What each symbol does to the points:
from | k q j v d f u a
w375 | none none none w108 none w699 none w690
w616 | w783 w567 none none w872 none none none
w752 | none none w245 none w252 none w758 none
w132 | none w153 none w783 w79 none none none
w588 | w245 none none none w863 none w567 none
w129 | none none none w887 none w657 w690 none
w252 | w685 w487 w517 w139 w752 w189 w923 w461
w75 | w887 none none none none w863 w960 none
w506 | w923 w579 w86 w857 w411 w576 w685 w81
w118 | none none none w245 w657 none w153 none
w576 | w206 none w960 none none w506 none none
w411 | w758 none w567 none w506 none none none
w169 | w549 w46 none none none none none w872
w579 | w605 w506 w872 none none none none none
w171 | w960 w143 w206 w690 w688 w800 w887 w108
w271 | w81 w249 w60 w195 w965 w848 w461 w923
w887 | w75 w668 w189 w129 w412 w517 w171 w847
w335 | none w690 none w143 none w79 none none
w699 | w415 w578 w195 w60 w722 w375 w391 w856
w690 | w648 w335 w642 w171 w95 w856 w129 w375
w412 | none none none none w887 w245 w688 none
w783 | w616 w78 w51 w132 w475 w56 w380 w672
w668 | none w887 none none none w647 w143 none
w280 | w821 w903 w461 w391 w919 w847 w60 w517
w249 | none w271 w549 none none none none w605
w758 | w411 w51 w78 w945 w923 w543 w752 w965
w487 | none w252 w647 none none none w605 none
w685 | w252 none w863 none none none w506 none
w872 | w475 w86 w579 w772 w616 w890 w76 w169
w294 | none w278 w79 w605 none none none none
w195 | none none w699 w271 none none none w278
w524 | none w108 none none none w549 none w143
w245 | w588 w380 w752 w118 w517 w412 w78 w919
w86 | w800 w872 w506 w175 w567 w960 w863 w46
w848 | none none w108 none none w271 none w206
w543 | none none w688 none w206 w758 none none
w175 | w856 w772 w857 w86 w330 w648 w434 w415
w923 | w506 w605 w800 w278 w758 w206 w252 w271
w415 | w699 none none w46 none none none w175
w108 | w440 w524 w848 w375 w982 w60 w847 w171
w78 | w567 w783 w758 w153 w800 w688 w245 w436
w278 | w857 w294 w856 w923 w945 w642 w139 w195
w903 | none w280 none none none none w549 w647
w461 | none none w280 none none none w271 w252
w905 | w436 none none none w46 none none w567
w56 | none w688 none none w143 w783 none none
w648 | w690 none none w960 none w175 none none
w440 | w108 none none none none w46 none w960
w436 | w905 w672 w965 w722 w60 w982 w919 w78
w800 | w86 w475 w923 w856 w78 w171 w517 w60
w79 | w772 w856 w294 w475 w132 w335 w957 w578
w857 | w278 none w175 w506 none none none none
w919 | none none none none w280 none w436 w245
w672 | none w436 none none w549 none none w783
w139 | none none w657 w252 none none w278 none
w856 | w175 w79 w278 w800 w153 w690 w657 w699
w592 | w688 none none none w960 w567 none none
w60 | w46 w549 w271 w699 w436 w108 w280 w800
w76 | w647 w863 none none none none w872 none
w475 | w872 w800 w605 w79 w783 w143 w647 w549
w647 | w76 w517 w487 w957 w380 w668 w475 w903
w549 | w169 w60 w249 w578 w672 w524 w903 w475
w772 | w79 w175 none w872 none none none none
w567 | w78 w616 w411 w330 w86 w592 w588 w905
w642 | none none w690 w206 none w278 none none
w890 | w143 w960 none none none w872 none none
w863 | w517 w76 w685 w434 w588 w75 w86 w821
w143 | w890 w171 w707 w335 w56 w475 w668 w524
w957 | none w657 none w647 none none w79 none
w821 | w280 none none none none none w46 w863
w206 | w576 w707 w171 w642 w543 w923 w189 w848
w965 | none none w436 none w271 none none w758
w189 | none none w887 none none w252 w206 none
w434 | w657 none none w863 none none w175 none
w722 | none none none w436 w699 none none w153
w945 | none none w153 w758 w278 none none none
w605 | w579 w923 w475 w294 w51 w707 w487 w249
w517 | w863 w647 w252 w657 w245 w887 w800 w280
w688 | w592 w56 w543 w95 w171 w78 w412 w982
w657 | w434 w957 w139 w517 w118 w129 w856 w391
w578 | none w699 none w549 none none none w79
w51 | none w758 w783 none w605 none none none
w380 | none w245 none none w647 none w783 none
w847 | none none none none none w280 w108 w887
w95 | none none none w688 w690 w153 none none
w391 | none none none w280 none none w699 w657
w707 | none w206 w143 none none w605 none none
w330 | w153 none none w567 w175 none none none
w982 | none none none none w108 w436 none w688
w153 | w330 w132 w945 w78 w856 w95 w118 w722
w46 | w60 w169 w81 w415 w905 w440 w821 w86
w81 | w271 none w46 none none none none w506
w960 | w171 w890 w576 w648 w592 w86 w75 w440

In the rows, 136 means zero.

The rows follow the links: the fewer symbols apart two points are, the more alike their rows tend to be.

Each row is also shifted at random along 8 hidden directions that mean nothing.

Rows in random order:
Each row is one point's numbers.
id 1:  128   124   126   195    81   172   124   119   114   153   142   113    85   123   180   138   194   155    93   136   121   123   100    57   123   108   125   202    75   128
id 2:  198   148   160   204   155   156   152   130   136   126   135   135   147   151   145   135   171   145   117   108   173   157   162   116   156   141   165   137   118   136
id 3:   54    98   169   191   118   128   162   150   175   131   114   161   135    73    95    63    69   107   149   162   130   104   122   104   116   190   171   174   146   130
id 4:  159   162   106   129   130   154    76    71   125   101   152   154   167    93   115    50   158   167   126   142   143   152   101   164   112   142   168    97   113   173
id 5:  165   132   144   108   170   117   143   140   129   174   137   164   154   167   150   167   142   139   158   102   125   135   147   125   179   107   106   153   169   136
id 6:  134   142   144   100   179   105   120   120   155   138   139   118   162   126    93   224   132   192   178   154   148   138   146   177   185   130   114    76   139   207
id 7:   66   113   173   167   122   135   197   101   150   120    89   103   122   134   115   236    67   158   135   144   151   109   208   158    97   139   111   162    87   144
id 8:  122   102   151   165    93   163   115   140   146   121   127   116   100   145   119   143   148   148   170   122   146   149   101   100   165   130   146   140   144   125
id 9:  148   145   168   168   144   147   130    87   146    87   138    76   128   162    95    54   122    94   139   141   148   128   131   154   144   186   200    79   121   147
id 10:   86   127   154   160   150   108   118    93   156   114   142   104   138   109    74   113   111   159   153   177   151   117   113   164   158   196   168    70   131   194
id 11:  141   154   133    93   132   177    87   114   147   154   137    98    96   162   141   143   173   125   164   172   123   142   112   121   106   107   111   134   123   174
id 12:  171   143   159   135   137   151   119   215   126   142   131   117   127   135   169   196   149   152   144   106   159   159   153   115   188   104   134   145   150   105
id 13:  101   123   130   143   117   161   105   103   135    98   159   124   127   156   100    79   120   127   156   166   138   167   122   148   121   181   181    97   165   137
id 14:  210   159   121    92    89   135   116   103   106    60   117   118   148   123   122    85    97   129   100   118   141   124   123   236    86   155   177   111   117   124
id 15:  162    83   128   192    84   130   144    56   132   144   146   136   102   129    99   112   132   154   144   125   103   117    83    88   146   136   133   164   120   139
id 16:  123   140   167   151   153   129   148    96   132   136   135   101   133   132   124   145   127   133   119   138   116   115   146   130   146   140   149   145    88   167
id 17:  127   103   111   138   103   117   159    84   133   146   158   125   104   152   115   145   117   129   134   166    83   127   116   124   126   149   130   145   131   136
id 18:  111   119   102   223    78   153   117   109    88   146   180   150   117   127   158   142   212   212   115    75   126   173    81    61   198    95   141   167   117    94
id 19:  127   150   131    95   140   102   146    68   149   123   128   186   175   136    94   145   102   153   139   113   125   132   131   254   116   175   160   119   172   208
id 20:  155   199   156   135   180   151   124   251   147   121   116    92   144   162   182   100   178    85   133   115   195   155   164   140   155   126   136    68   138   103
id 21:  200   149   130   168   103   146   158   162   145   136   127   116    95   144   158   112   141    98   106   157   145   127   128   137    79   167   146   156   129   127
id 22:  152   123   137   150   136   156   147   202   169   134   106   120   122   149   147   138   150   110   164   139   174   138   132    94   136   121   102   130   134   105
id 23:  206   168   153   158   167   146   167   202   155   189   128   120   118   194   186   160   192    99   148   111   157   153   164    94   135   104    84   148   148   114
id 24:  115   131   144   159   147    99   155   151   130    95   130   127   166    96   126   137   115   145    95   112   142   114   134   148   188   148   175   122   102   127
id 25:  122   142   147    58   158   145    70    74   133   138   157   107   140   154    97   130   127   142   184   174    94   137   109   155   153   126   137   101   142   199
id 26:  174    88   160   180   154   158   146    74   157   122   125   169   142   180   108    29   120    81   171   141   146   124   133    98   119   169   155   138   163   129
id 27:  143   148   104   208   116   128   193   165   127    87   122   136   157   103   161   132   151   144    53   114   179   143   163   145   126   147   168   129    73    92
id 28:  159   138   120   160   113   145   130    96   129   136   145   206   147   145   150    46   167   117   117    99   139   140    93   144   110   156   164   163   164   132
id 29:  102   145   116   167    98   147   116   219   108    93   140    62   103   101   154   152   145   159   107   141   163   151   129   117   162   128   145    87    95    77
id 30:  102    95   134   155   156   152   139   149   139   140   167   151   129   178   159   101   177    93   138   131   107   159   111    44   192   121   162   160   153    91
id 31:  197   135   137    72   152   133   154   193   142   150   122   116   135   170   142   175    84    98   166   162   130   142   192   154   101   123    89   125   173    89
id 32:  120   191   155   142   114   115   129   139   118   133   132    49    92   145   138   208   152   168   120   121   146   128   137   189   155   143   136    92   106   168
id 33:   72   117   179   146   162   127   135   220   154   135   110    55    97   146   137   133   114    86   163   167   155   102   133    79   199   147   131    97   131   107
id 34:   88   110   129    86   117    84   146   136   145   155   113   144   123   113   104   142    70   128   169   164   109    79   105   168   120   155    96   137   169   141
id 35:   91   108   131   151   152   137   155   150   141   171   133   137   126   131   164   162   181   133   118   142   113   101   114    45   184    90   107   183    88   130
id 36:  133    96   100   162   153   121   152    69   128   129   151   144   141   152   126   102   153   137   119   169   138   111   128   107   129   152   129   114   114   136
id 37:  127   121   155   172   123   162   126   131   176   134   145   139   100   159   112    47   138    76   164   163   134   148    95    97   119   188   177   137   175   145
id 38:  147   149    84    92   102   102   115    58    74   131   171   133   138   138   132   193   148   201   110   115   100   139   110   200   143   108   118   112   115   155
id 39:   84   101   172   146   168   129   166    89   164   136   114   105   125   181    91   217    84   142   183   178   154   124   198   151   138   165   110   108   152   170
id 40:  171   156    90   132   148   137   129   189   124   148   156   198   167   127   164    44   150   108   123   130   149   162   141   135   105   146   135   123   186    82
id 41:  109   137   164   181   125   151   117    98   106   118   146    78   110   131   147   122   163   151   105   127   127   119   128    83   178   118   164   141    63   132
id 42:  120   127   113   148   118   143   147   112   151   119   153   146   141   147   114   119   133   133   130   141   124   164   122   150   128   158   172   131   151   139
id 43:  132   107   118   117   133   136   162   120   142   157   135   160   117   175   131   145   110   108   147   196   124   129   157   143    76   173   121   154   182   136
id 44:  150   132   122   184    99   136   144    76   123   108   155   106   128   135   109   172   130   184   127   134   140   160   150   156   127   145   146   104   104   145
id 45:  159   157   163    98   163   160    95   111   141   112   133   159   191   113   105   112   105   153   164   124   147   165   170   188   129   135   166   112   149   165
id 46:  100   138   131   116   148   109   195   152   153   170    92   176   153   115   165   207   134   136   107   127   145    88   162   160    98   115    79   188   110   153
id 47:  216   170   124    99   145   176    93   183   145   198   168   119   112   143   164   159   193   137   171   148   104   180   119    78   137    72    84   156   145   138
id 48:  169   132   113   114   139   128   123   110   131    92   128   132   153   127   125    85   134   126   123   135   151   121   105   163   130   147   150    95   119   136
id 49:  109   131   167   123   115   143   151   133   161   106    88    78    92   172   128   202   125   105   145   162   167   108   142   176   108   157   131   120   115   165
id 50:  184    89   129    89   134   118   146   104   144   172   130   183   134   153   123   170   110   138   174   147   101   112   122   132   128   118    89   178   180   145
id 51:  158   144   142   164   182   149   140   117   148   148   120   140   165   129   149   153   171   166   134   131   170   133   167   109   145   107   115   132    92   159
id 52:  142   138   113   158   116   173   107    76   114   139   161   129   118   138   133    79   144   144   128   171   124   150   136   122    69   150   141   133   113   141
id 53:  118   125   127   176   151   137   154   153   145    83   119   172   178   108   148   114   162   136    87    99   186   129   130   141   168   146   190   142   111   126
id 54:  121   144   143   140    62   144   121   157   127   117   114    87    91   126   124   172   114   161   158    98   148   137   105   161   137   122   116   129   134   114
id 55:   78   113   183   139   190   152    74   108   132   159   176   167   172   111   104   142   143   184   186   124   123   165   133    90   236   127   177   142   167   182
id 56:  122   144   140   134   132   122   160    63   154   194   129   164   124   149   127   144   134   133   148   155   105   108   129   148    75   147   100   175   132   199
id 57:  112   134    83    94    64   103   128   171   125   164   124   136    88    98   145   188   137   170   134   145   117   104    67   153   114   111    65   143   134   130
id 58:   66   114   157   138   119   141   139   120   158   155   120   195   139   124   124    84   102   113   153   122   116   119   115   132   108   150   146   199   173   139
id 59:   81   126   164   122   176   144   131   141   136   166   158    81   110   179   143   164   143   110   158   171   101   140   160    73   164   111   115   130   119   131
id 60:  153   126    88   127   162   135   161   114   142   154   142   208   177   119   154   128   153   139   107   156   132   132   148   124    84   126   114   173   124   139
id 61:  223   173   112    91   145   105   171   144   122   168   131   169   153   157   175   165   157   116    98   101   113   124   143   181   118   106   103   157   142   133
id 62:  144   130   133   136   135   142    83   208   120   114   152   169   170    70   133   114   126   175   145   105   151   168   118   124   212   129   174   118   168   104
id 63:  160   145   128   157   157   139   156   203   166   111   124   171   173   114   147    77   145    95   110   120   165   146   132   131   140   154   171   139   148   115
id 64:  139   139    93   124   110   148   147   178   148   113   122   114   120   145   145   127   141   110   124   162   160   143   128   136    93   141   110   114   128   103
id 65:  186   162   124   137   136   140    98   135   163   172   148   115    99   159   112     4   135    78   191   197   147   127   100   133    61   193    98    65   187   148
id 66:  115   114   142   144   164   140   170   102   153   119   126   156   162   171   119   195   127   145   154   130   162   149   185   145   151   138   140   137   140   150
id 67:   78   123   168   157   141   149   166   148   169   148   117   160   142   126   135   150   137   113   128   126   121   136   137   101   147   130   159   204   123   151
id 68:  146   127   187   132   210   142   158   118   151   161   121   159   175   161   141   153   124   120   153   126   138   126   195   108   165   117   131   167   134   152
id 69:  171   193   147   178   165   147   142   180   103   153   134   103   124   189   219   172   236   132    85    94   185   140   156   114   157   102   123   135   103   127
id 70:  106   169   142   140   163   171   130   161   129   121   147    79   135   166   176   198   192   140   108   130   152   171   174   110   158    90   139   128    75   132
id 71:  186   169   113    87   146   124    88   114   127   111   133    90   131   130   117   136   131   158   147   192   168   120   135   207    94   166   118    47   131   185
id 72:  174   188   161   118   201   148   110   129   116   154   149   149   187   146   160   172   180   176   137    92   157   170   187   158   169    91   129   117   127   170
id 73:  112   139   176   173   205   147   147    75   154   160   155   165   174   146   125   118   160   137   124   147   129   136   162   113   152   157   181   157   127   211
id 74:   79   123   139   201   141    94   248    57   152   142   111   152   131   174   137   209   119   138    86   130   144    96   183   166    89   162   117   168   102   162
id 75:   78   135   167   241   110   156   136   109   117   139   132   136   114   118   151    45   150   124   105   109   152   116   130    87   121   162   178   177   109   116
id 76:  119   113   122   108   185   124   111   113   141   146   170   176   179   126   102   159   131   186   171   156   135   163   143   136   184   139   130    95   173   166
id 77:  186   143   135   121   132   132    93    94   104   108   151   111   124   148   127    71   126   123   134   154   125   122   117   151   130   168   174   103   141   134
id 78:  214   147   134   138   183   136   130   159   124   118   130   142   178   138   152   113   153   135   123   117   172   142   162   134   168   121   136   104   121   117
id 79:  160   133   143   112   132   137   141   147   132   151   117   105    85   177   162   194   152   116   135   175   153   105   142   141   101   150   113   148   138   157
id 80:  145   159   150   137   207   143   117   140   141   130   136   157   189   116   147    87   154   131   120   150   170   133   171   138   135   146   163   112   123   166
id 81:  112   114   129   100   163   116   133   112   104   121   165   145   163   146   126   164   118   154   126   140   111   145   151   156   187   139   168   118   158   136
id 82:  144   148   106   139    42   132   166   229   117   112   134    92    94    98   162   197   108   140    88   129   119   156   137   158   105   125   142   160   120    68
id 83:  108   135   161   121   141    86   177   137   114   126   101   150   151   134   148   187    90   137    98    94   139    99   165   199   156   142   147   156   129   129
id 84:  102   159   163   169   200   143   163   192   133   167   140   113   134   209   183   151   171    95   132   130   171   156   197   100   161   139   136   121   159   108
id 85:   98   126   162    96   136   106   151   116   139   116   112   158   151   149   111   131    79   114   144   118   120   107   141   195   136   159   152   142   171   142
id 86:  177   158   163   166   150   149    96   114   123   131   147   163   156   141   125    44   118   135   163   111   168   158   153   161   128   174   169   102   192   132
id 87:  146   107   136   146   112   137   155   106   164   136   130   174   137   135   104   156   134   147   155   119   126   148   113   128   149   138   136   164   156   158
id 88:  172   136   132   179   141   137   151   170   141   157   121   173   140   133   157    87   152   119   140   116   173   130   138   105   122   137   108   139   153   100
id 89:  136   162   163   170   178   129   154    50   115   139   122   109   147   169   151   117   156   129   105   120   150   100   176   148   125   137   137   127    81   165
id 90:  114   129   159    78   133   104   131   148   153   149   138    81    96   144    98   184    76   118   175   174    94   111   118   165   163   153   132   121   157   162

Some points, each with its row:
w249 id 18
w51 id 66
w153 id 14
w707 id 44
w56 id 87
w567 id 53
w440 id 65
w506 id 29
w195 id 38
w543 id 42
w78 id 49
w642 id 17
w699 id 83
w758 id 13
w271 id 84
w592 id 63
w139 id 59
w579 id 76
w722 id 85
w411 id 64
w517 id 1
w688 id 37

Row, symbols taken left to right, then the row they reach:
id 30 d a v v j d v: id 28
id 78 v a k q a v v v v v: id 77
id 90 f k k f f k: id 33
id 60 k d u d v d d: id 81
id 32 k f q q k q k: id 88
id 21 d f u q q f u a: id 19
id 61 f a v d u v: id 25
id 68 u v d d d d d: id 8
id 5 v a k q a v v v v v: id 34
id 54 a d q q q k k a a q: id 12
id 39 j f f a v v: id 86
id 80 f u d f u d q: id 51
id 52 j u u a d a: id 11
id 62 q q q v v a: id 57
id 40 k a j d v k: id 48
id 70 u d u f f q: id 7
id 20 a d k v v v u: id 41
id 2 d d q f d d: id 79
id 36 k v k d d f: id 27

